Below is a small trained network, with its code and all its weights. Each question gives an input and a target symbol and asks what happens when units are switched off, that is, made to give their printed mean instead of their output.

import numpy as np


def w(rows, s, z=0):
    codes = np.array(rows[::2]) - 128.0
    scale = np.full(codes.shape[1], s)
    scale[-1] = z or s
    return codes * scale


def f(y):
    return np.maximum(y, 0)


def softmax(a):
    e = np.exp(a - a.max(-1, keepdims=True))
    return e / e.sum(-1, keepdims=True)


def log_softmax(a):
    a = a - a.max(-1, keepdims=True)
    return a - np.log(np.exp(a).sum(-1, keepdims=True))


def net(x, mask):
    ids = ['Ωαβδεθλμξπφ'.index(c) for c in x.split()]
    T = len(ids)
    res = E[ids] + P[:T]
    r = res
    for j in range(2):
        rows = slice(2 * j, 2 * j + 2)
        q, k, v = (r @ M[0][rows].T for M in (Q, K, V))
        z = softmax(np.where(np.tri(T) > 0, q @ k.T / 2**0.5, -1e9)) @ v
        o = O[0][rows]
        res = res + np.where(mask[j], z, o[:, -1]) @ o[:, :-1]
    y = f(res @ A[0][:, :-1].T + A[0][:, -1])
    res = res + np.where(mask[2:18], y, B[0][:, -1]) @ B[0][:, :-1]
    return log_softmax(res[-1] @ U[:, :-1].T + U[:, -1])


Q, K, V, O, A, B = {}, {}, {}, {}, {}, {}
E = w([
[127,94,135,150],'Ω',
[162,105,186,103],'α',
[113,107,159,134],'β',
[127,169,53,176],'δ',
[124,115,119,107],'ε',
[98,141,114,174],'θ',
[164,202,89,189],'λ',
[143,153,167,41],'μ',
[99,140,173,96],'ξ',
[150,220,81,63],'π',
[201,102,6,152],'φ',
],0.021)
P = w([
[2,112,92,37],'0',
[173,188,106,238],'1',
[27,115,89,25],'2',
[206,198,144,205],'3',
[62,111,74,21],'4',
[172,185,147,238],'5',
[67,125,69,43],'6',
],0.0072)
Q[0] = w([
[243,159,183,254],'head 0',
[186,16,61,142],'head 0',
[64,10,112,8],'head 1',
[43,117,27,89],'head 1',
],0.0073)
K[0] = w([
[254,163,92,77],'head 0',
[32,210,129,85],'head 0',
[133,61,118,167],'head 1',
[102,1,163,172],'head 1',
],0.0084)
V[0] = w([
[85,144,234,228],'head 0',
[84,255,167,118],'head 0',
[118,104,158,52],'head 1',
[153,219,126,111],'head 1',
],0.0061)
O[0] = w([
[83,104,145,236,3],'head 0',
[37,240,193,147,210],'head 0',
[124,146,135,76,136],'head 1',
[231,255,162,179,217],'head 1',
],0.0056,0.0035)
A[0] = w([
[100,76,80,161,228],'neuron 0',
[129,181,111,125,210],'neuron 1',
[8,125,100,128,43],'neuron 2',
[151,165,198,184,146],'neuron 3',
[124,126,162,93,95],'neuron 4',
[191,129,120,137,214],'neuron 5',
[146,180,124,210,138],'neuron 6',
[202,164,115,155,139],'neuron 7',
[118,109,188,107,73],'neuron 8',
[64,70,193,78,60],'neuron 9',
[88,134,186,60,3],'neuron 10',
[94,62,229,127,114],'neuron 11',
[173,96,136,216,121],'neuron 12',
[154,92,100,202,115],'neuron 13',
[61,64,132,118,203],'neuron 14',
[101,18,188,145,120],'neuron 15',
],0.014,0.0051)
B[0] = w([
[181,65,154,204,177],'neuron 0',
[169,115,167,164,254],'neuron 1',
[99,245,145,127,168],'neuron 2',
[171,137,75,143,197],'neuron 3',
[148,169,81,119,157],'neuron 4',
[52,124,205,114,206],'neuron 5',
[182,99,130,118,228],'neuron 6',
[102,84,133,79,237],'neuron 7',
[112,145,59,152,150],'neuron 8',
[117,59,63,137,177],'neuron 9',
[136,147,76,85,178],'neuron 10',
[88,142,46,233,164],'neuron 11',
[65,170,64,11,164],'neuron 12',
[60,140,122,131,160],'neuron 13',
[113,117,246,68,175],'neuron 14',
[127,126,153,245,152],'neuron 15',
],0.012,0.0098)
U = w([
[71,195,221,131,2],'Ω',
[42,176,111,107,57],'α',
[55,144,143,156,125],'β',
[155,39,110,113,180],'δ',
[114,90,196,143,166],'ε',
[120,112,46,147,159],'θ',
[150,106,59,66,51],'λ',
[134,191,136,89,197],'μ',
[161,182,116,180,208],'ξ',
[248,103,197,120,101],'π',
[62,82,207,26,140],'φ',
],0.012,0.0054)

Each question gives the input, a string of symbols that net reads in full, and the target symbol t.
The units are the heads (2 rows each of Q, K, V and O) and the neurons (one row each of A and B). Each row of codes is followed by its name. A weight is (code - 128) times the scale printed after its matrix; where a second scale follows, it is the last column's (O, A, B and U).
mask holds one flag per unit, heads first, then neurons. A switched-off unit (its flag False) gives its mean, the last column of its rows in O or B, instead of its output. The means were averaged over made-up inputs and are rounded, as every weight is.
A unit's drop is (log p(t) with every unit on - log p(t) with that unit switched off) / (log p(t) with every unit on - log p(t) with every unit switched off).
The circuit of an input: a set's keep is (log p(t) with only the set's units on - log p(t) with every unit switched off) / (log p(t) with every unit on - log p(t) with every unit switched off). Starting from the 12 units with the biggest drops (on a tie, the unit counted first), units are removed one at a time, each time the one whose removal leaves the highest keep (on an exact tie, the one counted first), for as long as the keep stays at least 0.8.
circuit, biggest first: the units of the circuit, biggest drop first
unit that matters most: the unit with the biggest drop
k most important neurons: the k neurons with the biggest drops, biggest first
heads that matter: for each layer, one digit per head in row order, 1 if its drop is at least 0.15 and else 0, layers parted by /
input α β Ω λ θ, target Ω: heads that matter -> 01
input μ Ω π φ δ θ, target φ: 4 most important neurons -> (neuron 5; neuron 12; neuron 7; neuron 11)
input π ξ π ε, target π: heads that matter -> 11
input Ω φ ξ μ, target φ: heads that matter -> 10
input α π α λ μ ξ, target ξ: 2 most important neurons -> (neuron 3; neuron 14)
input α λ θ λ, target λ: circuit, biggest first -> (neuron 12; neuron 6; neuron 7)
input α α π π λ δ, target π: circuit, biggest first -> (neuron 6; head 1)
input δ ε λ π π Ω, target π: heads that matter -> 11
input π φ δ π δ ε, target π: heads that matter -> 11
input λ ξ μ, target λ: circuit, biggest first -> (neuron 10; neuron 5)
input β Ω ξ, target α: heads that matter -> 00
input β φ α Ω, target φ: circuit, biggest first -> (head 0; neuron 12; neuron 5)
input μ φ α δ, target φ: 2 most important neurons -> (neuron 5; neuron 7)
input θ φ α ξ δ, target ξ: unit that matters most -> neuron 2
input Ω Ω θ α φ ε, target φ: heads that matter -> 10
input φ θ λ ξ π π, target π: heads that matter -> 01
input ε λ φ, target δ: heads that matter -> 00
input θ δ φ ε, target φ: heads that matter -> 10
input φ δ α δ φ θ, target φ: most important neuron -> (neuron 12)
input α φ α α, target φ: circuit, biggest first -> (head 0; neuron 5; neuron 1)
input β ε α δ α μ λ, target π: circuit, biggest first -> (neuron 6; neuron 1; neuron 11)
input Ω α α δ α θ, target θ: circuit, biggest first -> (neuron 12; neuron 14; neuron 3)
input π φ π β, target φ: circuit, biggest first -> (head 0; neuron 5; neuron 0)
input μ φ μ δ δ, target ξ: heads that matter -> 00
input β β β ξ β π, target π: 2 most important neurons -> (neuron 1; neuron 6)
input π α ε λ Ω λ, target λ: 4 most important neurons -> (neuron 12; neuron 3; neuron 7; neuron 6)
input α λ δ ε φ β, target φ: circuit, biggest first -> (neuron 12; neuron 0)
